Below is a small trained network, with its code and all its weights. Each question gives an input and a target symbol and asks what happens when units are switched off, that is, made to give their printed mean instead of their output.

import numpy as np


def w(rows, s, z=0):
    codes = np.array(rows[::2]) - 128.0
    scale = np.full(codes.shape[1], s)
    scale[-1] = z or s
    return codes * scale


def f(y):
    return y / 2 * (1 + np.tanh(0.7978845608 * (y + 0.044715 * y**3)))


def softmax(a):
    e = np.exp(a - a.max(-1, keepdims=True))
    return e / e.sum(-1, keepdims=True)


def log_softmax(a):
    a = a - a.max(-1, keepdims=True)
    return a - np.log(np.exp(a).sum(-1, keepdims=True))


def net(x, mask):
    ids = ['Πγζηστω'.index(c) for c in x.split()]
    T = len(ids)
    res = E[ids] + P[:T]
    u = 0
    for l in range(2):
        r = res
        for j in range(2):
            rows = slice(4 * j, 4 * j + 4)
            q, k, v = (r @ M[l][rows].T for M in (Q, K, V))
            z = softmax(np.where(np.tri(T) > 0, q @ k.T / 4**0.5, -1e9)) @ v
            o = O[l][rows]
            res = res + np.where(mask[u + j], z, o[:, -1]) @ o[:, :-1]
        u += 2
        y = f(res @ A[l][:, :-1].T + A[l][:, -1])
        res = res + np.where(mask[u : u + 4], y, B[l][:, -1]) @ B[l][:, :-1]
        u += 4
    return log_softmax(res[-1] @ U[:, :-1].T + U[:, -1])


Q, K, V, O, A, B = {}, {}, {}, {}, {}, {}
E = w([
[148,254,163,125],'Π',
[118,109,149,116],'γ',
[178,105,109,246],'ζ',
[49,118,105,207],'η',
[123,225,140,69],'σ',
[140,217,46,123],'τ',
[223,132,209,129],'ω',
],0.014)
P = w([
[59,249,220,116],'0',
[78,82,231,93],'1',
[120,100,172,109],'2',
[193,81,59,244],'3',
[117,121,120,228],'4',
[67,177,101,254],'5',
],0.006)
Q[0] = w([
[132,187,195,183],'L0H0',
[37,142,226,111],'L0H0',
[136,164,163,196],'L0H0',
[2,139,125,227],'L0H0',
[217,200,123,122],'L0H1',
[158,188,150,223],'L0H1',
[197,166,96,40],'L0H1',
[175,229,251,168],'L0H1',
],0.0085)
K[0] = w([
[196,128,59,149],'L0H0',
[131,197,56,138],'L0H0',
[206,121,114,136],'L0H0',
[220,153,78,93],'L0H0',
[225,176,63,109],'L0H1',
[157,117,26,175],'L0H1',
[191,146,123,62],'L0H1',
[89,42,3,2],'L0H1',
],0.0086)
V[0] = w([
[200,6,189,168],'L0H0',
[32,144,111,142],'L0H0',
[115,132,159,150],'L0H0',
[186,163,126,49],'L0H0',
[142,92,68,126],'L0H1',
[31,148,194,105],'L0H1',
[19,75,86,111],'L0H1',
[144,134,144,87],'L0H1',
],0.013)
O[0] = w([
[56,189,213,92,1],'L0H0',
[255,134,151,194,120],'L0H0',
[159,154,59,148,172],'L0H0',
[71,42,60,49,175],'L0H0',
[107,204,127,61,38],'L0H1',
[229,38,144,176,189],'L0H1',
[214,184,149,46,22],'L0H1',
[141,56,129,113,119],'L0H1',
],0.0085,0.0054)
A[0] = w([
[125,97,153,205,4],'L0N0',
[67,29,165,56,33],'L0N1',
[173,71,71,2,127],'L0N2',
[73,203,74,114,107],'L0N3',
],0.0085,0.0027)
B[0] = w([
[70,218,41,123,252],'L0N0',
[155,67,2,108,189],'L0N1',
[50,103,144,85,241],'L0N2',
[196,70,135,128,243],'L0N3',
],0.0094,0.0039)
Q[1] = w([
[247,92,121,75],'L1H0',
[145,141,72,167],'L1H0',
[92,126,158,95],'L1H0',
[164,121,147,84],'L1H0',
[172,141,118,151],'L1H1',
[172,115,122,92],'L1H1',
[106,98,150,103],'L1H1',
[166,88,152,102],'L1H1',
],0.016)
K[1] = w([
[5,174,28,153],'L1H0',
[105,242,196,128],'L1H0',
[190,34,141,146],'L1H0',
[80,137,70,148],'L1H0',
[136,154,115,94],'L1H1',
[162,108,79,167],'L1H1',
[100,104,149,195],'L1H1',
[123,113,110,206],'L1H1',
],0.011)
V[1] = w([
[121,151,103,109],'L1H0',
[131,124,140,103],'L1H0',
[95,134,94,231],'L1H0',
[218,143,123,84],'L1H0',
[110,83,145,127],'L1H1',
[185,84,111,88],'L1H1',
[88,98,92,93],'L1H1',
[156,215,5,57],'L1H1',
],0.012)
O[1] = w([
[130,134,153,112,123],'L1H0',
[127,127,148,126,95],'L1H0',
[114,142,61,132,249],'L1H0',
[167,110,125,141,106],'L1H0',
[136,120,109,93,140],'L1H1',
[152,129,75,135,154],'L1H1',
[128,68,123,109,159],'L1H1',
[119,53,140,253,148],'L1H1',
],0.015,0.017)
A[1] = w([
[250,83,107,128,83],'L1N0',
[140,90,192,96,92],'L1N1',
[192,135,138,181,254],'L1N2',
[136,81,153,139,75],'L1N3',
],0.015,0.0046)
B[1] = w([
[187,78,249,126,253],'L1N0',
[189,63,115,230,128],'L1N1',
[98,194,100,77,204],'L1N2',
[42,33,160,136,145],'L1N3',
],0.013,0.022)
U = w([
[165,134,168,146,67],'Π',
[158,88,95,195,56],'γ',
[166,110,145,2,254],'ζ',
[84,94,212,206,180],'η',
[78,107,201,131,5],'σ',
[123,86,92,64,183],'τ',
[194,69,116,92,108],'ω',
],0.0077,0.0053)

Each question gives the input, a string of symbols that net reads in full, and the target symbol t.
The units are the heads (4 rows each of Q, K, V and O) and the neurons (one row each of A and B). Each row of codes is followed by its name. A weight is (code - 128) times the scale printed after its matrix; where a second scale follows, it is the last column's (O, A, B and U).
mask holds one flag per unit, layer by layer, with each layer's heads first. A switched-off unit (its flag False) gives its mean, the last column of its rows in O or B, instead of its output. The means were averaged over made-up inputs and are rounded, as every weight is.
A unit's drop is (log p(t) with every unit on - log p(t) with that unit switched off) / (log p(t) with every unit on - log p(t) with every unit switched off).
The circuit of an input: a set's keep is (log p(t) with only the set's units on - log p(t) with every unit switched off) / (log p(t) with every unit on - log p(t) with every unit switched off). Starting from all 12 units, units are removed one at a time, each time the one whose removal leaves the highest keep (on an exact tie, the one counted first), for as long as the keep stays at least 0.8.
circuit, biggest first: the units of the circuit, biggest drop first
unit that matters most: the unit with the biggest drop
k most important neurons: the k neurons with the biggest drops, biggest first
which heads matter: for each layer, one digit per head in row order, 1 if its drop is at least 0.15 and else 0, layers parted by /
input σ σ ω, target ω: 4 most important neurons -> (L0N0 L1N0 L0N1 L1N2)
input ω ζ ω ω, target ζ: circuit, biggest first -> (L1H1)
input ζ σ σ, target τ: circuit, biggest first -> (L1N0 L1H0 L0H1)
input σ σ σ ζ, target τ: circuit, biggest first -> (L0H1 L1N0)
input Π Π γ, target γ: circuit, biggest first -> (L0N0 L0H1 L0H0 L1H1)
input Π η γ, target γ: circuit, biggest first -> (L0H0 L1H1)
input ζ τ η, target γ: circuit, biggest first -> (L1N0 L1H1 L0N2)
input ω ζ ζ ζ ζ, target σ: circuit, biggest first -> (L0H0 L0H1)
input σ Π ω σ ω, target τ: 2 most important neurons -> (L1N0 L0N3)
input σ ω ζ τ τ σ, target γ: 2 most important neurons -> (L0N3 L1N0)
input τ γ τ γ σ, target η: circuit, biggest first -> (L1H1 L0H0 L1N0)
input σ γ γ, target ω: circuit, biggest first -> (L0H0 L1H1 L0H1 L1N0)
input γ σ Π ζ, target τ: which heads matter -> 01 / 01
input ω τ σ τ, target η: 4 most important neurons -> (L0N1 L1N2 L1N3 L0N3)
input τ γ Π, target η: circuit, biggest first -> (L0H0 L1H1 L1N0)
input ω ω γ Π, target τ: 2 most important neurons -> (L0N1 L1N0)
input σ ω ω η, target τ: most important neuron -> (L0N3)
input Π τ Π τ, target η: circuit, biggest first -> (L1H1 L0H0 L1N0)
input σ τ σ, target ω: circuit, biggest first -> (L0H1 L0H0 L1N0)
input η Π ω, target Π: unit that matters most -> L0H1
input ω ω ω γ γ, target τ: circuit, biggest first -> (L1N0 L0H0)
input η τ γ, target Π: 3 most important neurons -> (L1N2 L0N0 L1N0)
input Π σ σ σ ζ γ, target τ: 2 most important neurons -> (L1N0 L0N2)
input η γ η, target Π: which heads matter -> 11 / 01
input γ ζ ω τ, target ζ: 2 most important neurons -> (L0N3 L0N0)
